Each row is followed by its class. Each block has new classes.
[ -2.4   9.7  53.7  10.6 -10.4  -9.8  14.4   7.4   0.1 -16.0  -2.7   6.4
   6.1  19.0  -3.4 -18.4 -40.7  -3.0  21.0 -15.2   9.0  -4.6   6.0 -15.6
  20.2  -0.7  -7.0   2.2   4.9  -7.7 -10.3 -17.1  -0.5  -2.0 -16.9   4.5
  -9.8   9.8   2.9  -1.8   5.5  12.8   1.2  -3.1   4.2   7.3  -2.3  17.3
 -20.6 -12.0  -7.6] : G
[ -1.4   7.0  29.8   7.2 -22.5 -15.9 -12.7   7.6   9.5   3.4  -1.9 -19.7
 -15.5 -28.5  17.3  18.7 -51.1 -24.0  -8.4   1.1   6.1  -0.4  -3.0   2.8
 -33.2   0.2 -39.8  -5.9 -39.0   1.3  -6.4  -7.9 -11.8  -0.8   5.9  28.3
 -15.7 -49.7  -7.0 -22.6   2.6  10.7  -0.2 -24.0  14.4  10.1   7.3  25.7
  -5.9   4.1 -11.6] : J
[  7.4  -6.3  24.9  12.5  17.1  -5.1  15.2 -22.1  -0.3 -15.4   2.1   2.3
  -9.5  21.5   1.2  -2.9 -48.2 -20.4  20.6   5.0  22.9  -9.8  -8.6 -30.0
  12.1  -7.7 -26.9 -13.7 -11.5  -6.8  -7.4 -25.2 -16.7  10.7  -6.5  -7.7
 -18.9  -9.7   9.6 -41.8  14.5   0.2   6.0  16.3   4.2   6.5   9.5   4.9
 -22.2   3.8  -5.3] : G
[ 22.7   7.8  18.2  23.2 -26.1   0.1  -6.9   0.0  13.8  -3.8  -8.0 -14.6
   1.4 -23.5  11.1  16.6 -32.9 -27.6  11.1 -14.5   4.0   2.4  -4.7  -5.7
 -16.5  -8.8 -16.8  -9.4 -15.7  -4.0   2.1 -25.8   4.7   1.3   3.6  24.1
 -11.7 -28.9 -43.6 -14.3  10.8  -3.7   7.1 -33.6   8.0  10.0  14.7   9.9
  -7.2  17.4 -23.9] : J
[ -7.8   7.7  -6.8  35.0 -21.2   0.9 -39.6   0.2  25.0  -5.8  10.6 -29.7
 -15.4  -2.8   8.0   4.8 -31.2  -1.4  20.8  -4.3   8.7  -0.1 -18.3   1.5
   5.9  14.7 -31.1  -6.7  -7.8  -5.2   1.4  -4.0  18.0   3.3   2.3  36.0
 -13.4 -24.9 -38.7 -18.7   6.0   5.6 -25.1 -48.2  11.7   0.1   8.9  21.6
  19.7   8.8 -12.7] : J
[ 16.6  17.0   9.3  12.4 -42.6 -10.4 -21.6   6.2  15.1  -3.0   1.2   8.4
   8.2  17.5  16.0  20.5 -21.7 -24.0   9.7   6.6  21.1  13.6  -5.8 -10.1
 -35.3  -5.0 -19.9 -21.2  -3.9   0.8   4.9 -12.3  40.4   1.5   8.1  42.6
  -3.2 -27.2 -33.2  12.8  -8.7   1.7   7.4 -19.1  -1.8 -10.2  11.6  19.4
  -5.1   9.7 -15.5] : J
[-26.4  -3.3 -44.7 -30.7 -10.2 -30.1 -32.2  21.5   5.1   5.2  -8.3 -38.1
 -20.1  31.8  15.5  14.5  32.6  25.2 -32.7  20.3 -19.9  20.5 -12.3  18.6
 -11.7  24.0 -47.6  -9.8  -4.0  -3.5  -2.4  17.6  11.7  -7.2  10.7   6.1
  26.7  -3.5   0.9  10.6  -7.3  22.4 -39.0 -25.9  -4.1  12.4   4.1  12.2
  15.6  -3.9   9.3] : X
[ -8.6   4.0 -24.0  -1.7   8.0 -30.2 -22.2  20.8   0.0  -7.5 -25.6 -39.7
 -18.8   0.3  27.1  21.0   0.8  13.5 -49.4  -1.8 -27.7  24.3   9.3   9.9
 -27.0  11.2 -24.7  -4.3   3.3 -13.2   1.1   2.1  -5.0  -7.7  26.6   4.7
   4.2 -14.3 -16.4  34.9 -13.2   2.6  -5.3  -9.9  -4.9 -13.8   8.5 -10.1
  12.9  -0.8  -3.7] : X
[ -9.6   8.8 -10.3 -16.0  -6.6 -31.1 -15.0  15.9   7.7  -5.0  -2.0 -10.7
 -31.6  43.6  26.8  34.1 -13.9  18.2 -28.8  22.6 -31.1  17.6 -14.3  -3.4
 -12.0   0.6 -56.8 -13.6  -4.0 -12.1   8.3   5.8 -10.5  -7.3   8.8   3.9
   7.1 -17.5  -7.5  -5.7   7.0  26.3 -38.4  21.0  -9.0  19.9  10.8  -9.5
 -10.5  -6.0   0.9] : X
[  6.3  -8.8 -23.1  -8.1  -9.8  -7.9 -11.4  -0.9   2.6 -12.0  -6.8 -43.3
 -49.6  32.5  22.1  14.5 -14.3  14.7 -68.3  13.7 -23.2   1.8 -15.4  11.6
   7.5   1.7 -36.5  10.8 -11.3  -8.4  -0.3   0.0 -19.3   7.9  -1.5  -5.2
  -0.6   2.4 -26.8   2.5  12.8   4.7 -25.6  22.0  11.1  11.8  39.9  -3.5
  -2.5 -10.3  -6.9] : X
[ -5.5  -8.8  30.4  21.2  -6.9  -8.6   0.9  -1.3  -3.9 -17.6  10.3   9.9
   5.1  25.0  -4.1 -25.4 -24.8  -6.0  25.3   9.4  19.3  -8.0  -5.5 -13.1
  14.7   5.3  -4.3  -6.5  -7.6  -8.7  -5.5 -51.6  -1.7   8.0 -15.2  -0.7
 -19.0  -9.8  21.2 -22.9  -5.3   0.9  -1.3   6.9   5.1  -7.9   8.4  21.4
   1.2  -4.5   2.2] : G
[-30.6   3.7   6.4 -16.3 -40.8  -1.3  -7.2 -45.3  16.2  28.5  -1.4 -30.9
  -3.7  31.4 -43.7  10.5  47.4  -7.2 -10.7  10.0  33.3 -11.6 -19.4  -7.0
  18.2 -15.7 -27.4   2.2 -26.3  10.7   7.5  18.6 -11.1   0.9  -2.3  -5.2
  13.2   8.5  15.5 -44.0  -4.0  14.2 -26.4 -37.1   6.1  49.4  -1.9  25.0
 -16.3 -12.6   5.0] : Y
[ -4.3   7.2  38.0   9.4 -23.2  11.3 -15.4 -13.4  19.4   3.7  -3.2 -21.2
   5.5  19.8  -6.5 -22.4  10.6 -14.6  13.6   5.1  34.6 -15.8 -20.8 -17.5
  25.2   0.3  -8.6   6.9 -11.4  -3.5  -3.9 -28.3  22.0  20.1  -7.4  14.9
  -5.1  19.2   1.0  -2.3  -5.0   0.3  -5.4   1.5   0.6  15.7   8.7  17.0
  -7.7   4.2   0.5] : G
[ 14.1  10.6  13.7  14.5 -20.4  -7.0 -19.6   4.6  -1.3   2.5   4.1 -14.0
 -17.5 -42.5  21.3  23.6 -38.7 -24.7 -30.2   4.0   0.5   6.1   5.0  15.3
 -40.6   9.0 -28.6   4.1 -48.5  10.1  12.0   0.8 -18.1   3.1   9.3  26.9
 -10.2 -49.8 -16.1   7.0  11.4  -6.1   0.2 -15.5   9.2   5.8  29.7  16.2
  18.2  13.4 -15.8] : J
[-15.5  -2.5  28.4  21.4  -5.6 -23.6  -0.8  11.4   1.4 -26.2  -0.6   3.6
   1.0  50.1 -25.0 -24.8 -47.8   6.7  55.0  14.8   8.3  -3.9   7.4 -21.2
  16.5  11.3 -17.7   1.4  16.5 -16.1  -5.8 -23.4  -3.0   0.9 -22.1   7.7
 -28.2  -4.5  27.4 -18.2 -13.9  18.0   2.7  -9.6   7.4  -1.8   0.4  31.9
   0.5  -6.0   3.8] : G
[  8.5  -9.0 -35.1  -5.9 -32.3   0.4 -18.0  10.1  10.9  -7.9   9.0 -48.3
 -55.8  12.3   6.3   8.3  14.0  23.7 -51.8  -0.4 -20.3   2.2 -17.5  32.9
  12.1  16.9 -25.8  22.2 -30.1  -2.1   5.1  13.8 -33.2  12.1   5.3  -2.9
  -3.3  -1.5 -30.4 -16.3  12.0   6.3 -29.3 -25.1  22.4   5.9  10.8  14.2
   7.2 -10.9  -8.0] : X
[  3.7  -0.3 -21.6   3.8 -41.3 -14.9 -18.5  11.4  17.1  -9.0  -0.3 -43.1
 -41.3  19.0   5.5   7.1   5.8  20.8 -47.2  11.7 -28.0   0.3 -19.5  17.5
  10.4   4.1 -49.7  10.1 -21.2  -6.0   6.3   9.9 -20.1  -0.3  -4.9   1.5
   6.4  -4.6 -32.0  -9.1   9.7  13.1 -30.7 -21.3  12.5   7.8  15.1   9.4
   0.6 -10.1 -12.2] : X
[-18.1   3.4 -32.5 -11.7 -17.7 -16.7 -33.0  -2.6  25.3  15.9  -4.0 -56.4
 -40.4  40.7  25.9  20.7  12.0  26.1 -37.2  18.8 -19.7   9.2 -48.2  17.8
   6.5   2.4 -70.3  -5.6 -15.3   0.0   2.1  12.3   7.0  -0.8   7.7   5.5
  16.7 -19.6 -30.4 -28.5  12.6  17.6 -56.6  -5.7   8.7  21.0  23.0   4.9
   6.6 -10.2  -3.9] : X
[ -5.8 -21.6   8.1  -0.4  10.2  11.9  20.6  13.0  -2.1 -11.5  19.6  12.4
 -28.2   0.8   3.5 -24.1 -33.2   1.8  15.5   5.1  10.4  -6.1   1.8  11.7
   7.7   9.3  -7.4  -2.8 -19.5  -4.5  -3.6 -12.9 -14.9  12.7 -15.9  -6.0
  -1.7   3.0  33.7 -29.3   9.8  -3.4   8.3  16.7  11.5 -24.3 -10.2   0.7
   3.4  -7.5   2.7] : G
[  2.9   5.4  25.6  11.8  -7.7  -9.6  -7.2  -6.6   7.6 -14.6   3.7  -4.2
   3.3  33.9  -1.4 -11.7 -14.6  -6.4  15.9   4.9  16.0  -1.8  -0.5 -11.4
  20.7   7.8 -12.1   0.3 -13.3  -9.0  -0.5 -24.5   3.4   8.0  -9.3  -3.6
 -19.4  -9.6   6.5 -14.9  -8.4   2.9 -13.2 -12.8   6.8   3.4   7.9  26.4
 -12.9  -0.7  -5.3] : G
[  2.0 -13.2  21.9  10.7  -6.9  -2.7   4.2   9.1  -6.7  -8.5  -1.2   9.2
  -2.3  -3.6 -12.2 -18.9  -7.7 -32.9   4.3  -0.4  30.7  -6.2  11.5   0.7
   4.2  15.1  -7.7  -1.4 -36.5   0.9   1.5 -27.8   8.0   8.4  -6.6   7.0
 -20.0 -14.7  13.2 -22.2  -8.1   3.5   3.6 -28.5  11.2  -8.6  -6.3  35.5
 -18.8  -4.4  -2.5] : G
[  7.1   1.3  58.5   9.7 -31.9  -0.9  24.8  -5.7  -0.7 -10.2  20.1   3.3
 -41.1  53.5  -6.5 -13.5 -57.8  -4.1  19.0   4.1  14.7 -16.7 -22.5 -16.9
  34.1  -3.2 -51.0   5.6 -38.4  -4.0  -3.8 -40.9 -32.6  26.0 -25.5   6.6
 -22.7  -0.2   2.3 -83.1  16.4  22.7 -20.5  23.0  19.4  14.8  28.6  23.9
 -15.3  -4.0  -9.3] : G
[  9.5   7.3   3.2  11.3 -33.4  -0.9 -17.7 -33.5  14.4   6.1  -2.7   4.9
  16.4  32.0 -29.8   9.5  34.5  -9.4  26.5   3.9  29.5  -5.0 -26.6 -11.2
  18.3 -14.2 -23.7 -14.9 -12.0   5.8  10.9  -2.3  18.3   7.5 -11.2   4.2
  -3.3  -9.7 -20.7 -51.0  -6.9  -4.3 -12.8 -28.8  -1.0  22.9  18.3  22.5
 -18.6  13.3  -2.2] : Y
